[[136 130 117]
 [121 129 132]
 [135 154 109]
 [120 129 135]
 [127 142 124]]
->
[[129 132]
 [154 109]]

[[112 136 117 135 114]
 [145 132 112 130 124]
 [136 120 103 119 114]
 [112 137 123 139 115]
 [105 107 127 107 114]]
->
[[132 112]
 [120 103]]

[[134 152 132 141]
 [136 142 136 118]
 [128 112 130 121]]
->
[[142 136]
 [112 130]]

[[100 152 128 136 119]
 [113 139 132 146 119]
 [133 109 134 146 120]
 [141 113 136 152 125]]
->
[[139 132]
 [109 134]]

[[115 153 143 148 119]
 [135 127 128 121 136]
 [136 138 131 107 143]
 [126 122 128 148 121]]
->
[[127 128]
 [138 131]]

[[150 128 132 150]
 [118 132 130 117]
 [117 132 129 116]
 [127 109 114 129]
 [136 136 137 132]]
->
[[132 130]
 [132 129]]

[[108 128 109 113 129]
 [133 119 133 131 117]
 [106 128 109 112 131]]
->
[[119 133]
 [128 109]]

[[120 122 153]
 [140 145 124]
 [118 110 131]]
->
[[145 124]
 [110 131]]

[[114 124 132 128 153]
 [130 132 124 124 139]
 [125 132 134 136 135]
 [130 132 124 124 125]]
->
[[132 124]
 [132 134]]
---
[[118 118 101]
 [123 143 112]
 [122 114 125]]
->
[[118 118]
 [123 143]]

[[153 155 149 151 139]
 [150 107 111 110 153]]
->
[[153 155]
 [150 107]]

[[147 116 114]
 [153 116 112]]
->
[[147 116]
 [153 116]]

[[149 113 113 152 126]
 [120 129 130 152 117]
 [119 132 133 142 121]
 [106 147 147 120 127]]
->
[[149 113]
 [120 129]]

[[155 117 156]
 [105 139 104]
 [107 135 106]
 [138 121 139]]
->
[[155 117]
 [105 139]]

[[135 121 131 120]
 [131 128 151 129]
 [125 127 117 129]]
->
[[135 121]
 [131 128]]

[[107 130 153 122]
 [120 109 109 122]
 [120 130 132 112]
 [150 130 111 143]
 [120 147 111 113]]
->
[[107 130]
 [120 109]]
---
[[104 108 130 153 112 118 112 106 142]
 [141 125 117 109 116 109 144 122 138]
 [142 142 114 144 152 137 131 123 123]
 [111 124 129 118 125 107 144 153 118]
 [146 123 129 118 123 116 147 106 114]
 [153 119 146 118 110 113 151 107 123]
 [139 131 138 152 117 146 110 106 138]
 [140 143 131 148 126 128 140 112 121]
 [151 115 119 112 107 108 115 115 132]
 [129 153 116 112 120 109 145 113 129]]
->
[[129 153 116 112 120 109 145 113 129]
 [140 143 131 148 126 128 140 112 121]
 [142 142 114 144 152 137 131 123 123]
 [139 131 138 152 117 146 110 106 138]
 [141 125 117 109 116 109 144 122 138]
 [111 124 129 118 125 107 144 153 118]
 [146 123 129 118 123 116 147 106 114]
 [153 119 146 118 110 113 151 107 123]
 [151 115 119 112 107 108 115 115 132]
 [104 108 130 153 112 118 112 106 142]]

[[128 125 126 127 131 127 125]
 [131 155 135 118 109 142 145]
 [129 118 121 130 144 125 119]
 [125 113 126 135 135 120 120]
 [130 147 133 122 113 139 140]
 [129 133 129 127 127 130 131]
 [127 122 126 127 131 124 124]
 [128 124 127 129 133 125 125]]
->
[[131 155 135 118 109 142 145]
 [130 147 133 122 113 139 140]
 [129 133 129 127 127 130 131]
 [128 125 126 127 131 127 125]
 [128 124 127 129 133 125 125]
 [127 122 126 127 131 124 124]
 [129 118 121 130 144 125 119]
 [125 113 126 135 135 120 120]]

[[138 124 148 149 141 148 144 107 116 135]
 [119 131 109 105 114 107 114 142 140 121]
 [119 133 113 104 115 111 108 142 137 117]
 [137 122 144 152 143 146 141 110 113 138]
 [142 116 143 146 137 150 139 113 116 135]]
->
[[119 133 113 104 115 111 108 142 137 117]
 [119 131 109 105 114 107 114 142 140 121]
 [138 124 148 149 141 148 144 107 116 135]
 [137 122 144 152 143 146 141 110 113 138]
 [142 116 143 146 137 150 139 113 116 135]]

[[112 141 143 119 134 153 110 114 119 145 143 120 154 118]
 [136 120 125 136 126 121 136 134 137 124 131 134 120 140]
 [113 136 139 127 130 153 112 121 124 138 139 124 157 121]]
->
[[112 141 143 119 134 153 110 114 119 145 143 120 154 118]
 [113 136 139 127 130 153 112 121 124 138 139 124 157 121]
 [136 120 125 136 126 121 136 134 137 124 131 134 120 140]]

[[128 120]
 [142 146]
 [108 101]
 [108  99]
 [111 111]
 [142 148]
 [111 107]]
->
[[142 148]
 [142 146]
 [128 120]
 [111 111]
 [111 107]
 [108 101]
 [108  99]]

[[118 146 153 129 104 132 105 144 133]
 [130 107 149 144 149 135 106 121 130]
 [146 143 146 112 115 131 110 129 147]
 [112 122 128 116 113 123 111 114 104]
 [104 102 152 125 123 139 150 103 119]
 [139 108 102 120 154 125 115 123 139]]
->
[[118 146 153 129 104 132 105 144 133]
 [146 143 146 112 115 131 110 129 147]
 [112 122 128 116 113 123 111 114 104]
 [139 108 102 120 154 125 115 123 139]
 [130 107 149 144 149 135 106 121 130]
 [104 102 152 125 123 139 150 103 119]]

[[111 145]
 [102 152]
 [147 109]
 [143 111]
 [103 151]]
->
[[102 152]
 [103 151]
 [111 145]
 [143 111]
 [147 109]]

[[141 132 117 125 138 128]
 [151 152 103 108 153 157]
 [124 128 132 136 121 135]
 [132 127 124 128 134 124]
 [144 140 115 110 144 154]
 [135 119 127 134 130 124]
 [125 121 131 127 122 115]
 [138 134 122 117 138 140]]
->
[[151 152 103 108 153 157]
 [144 140 115 110 144 154]
 [138 134 122 117 138 140]
 [141 132 117 125 138 128]
 [124 128 132 136 121 135]
 [132 127 124 128 134 124]
 [125 121 131 127 122 115]
 [135 119 127 134 130 124]]
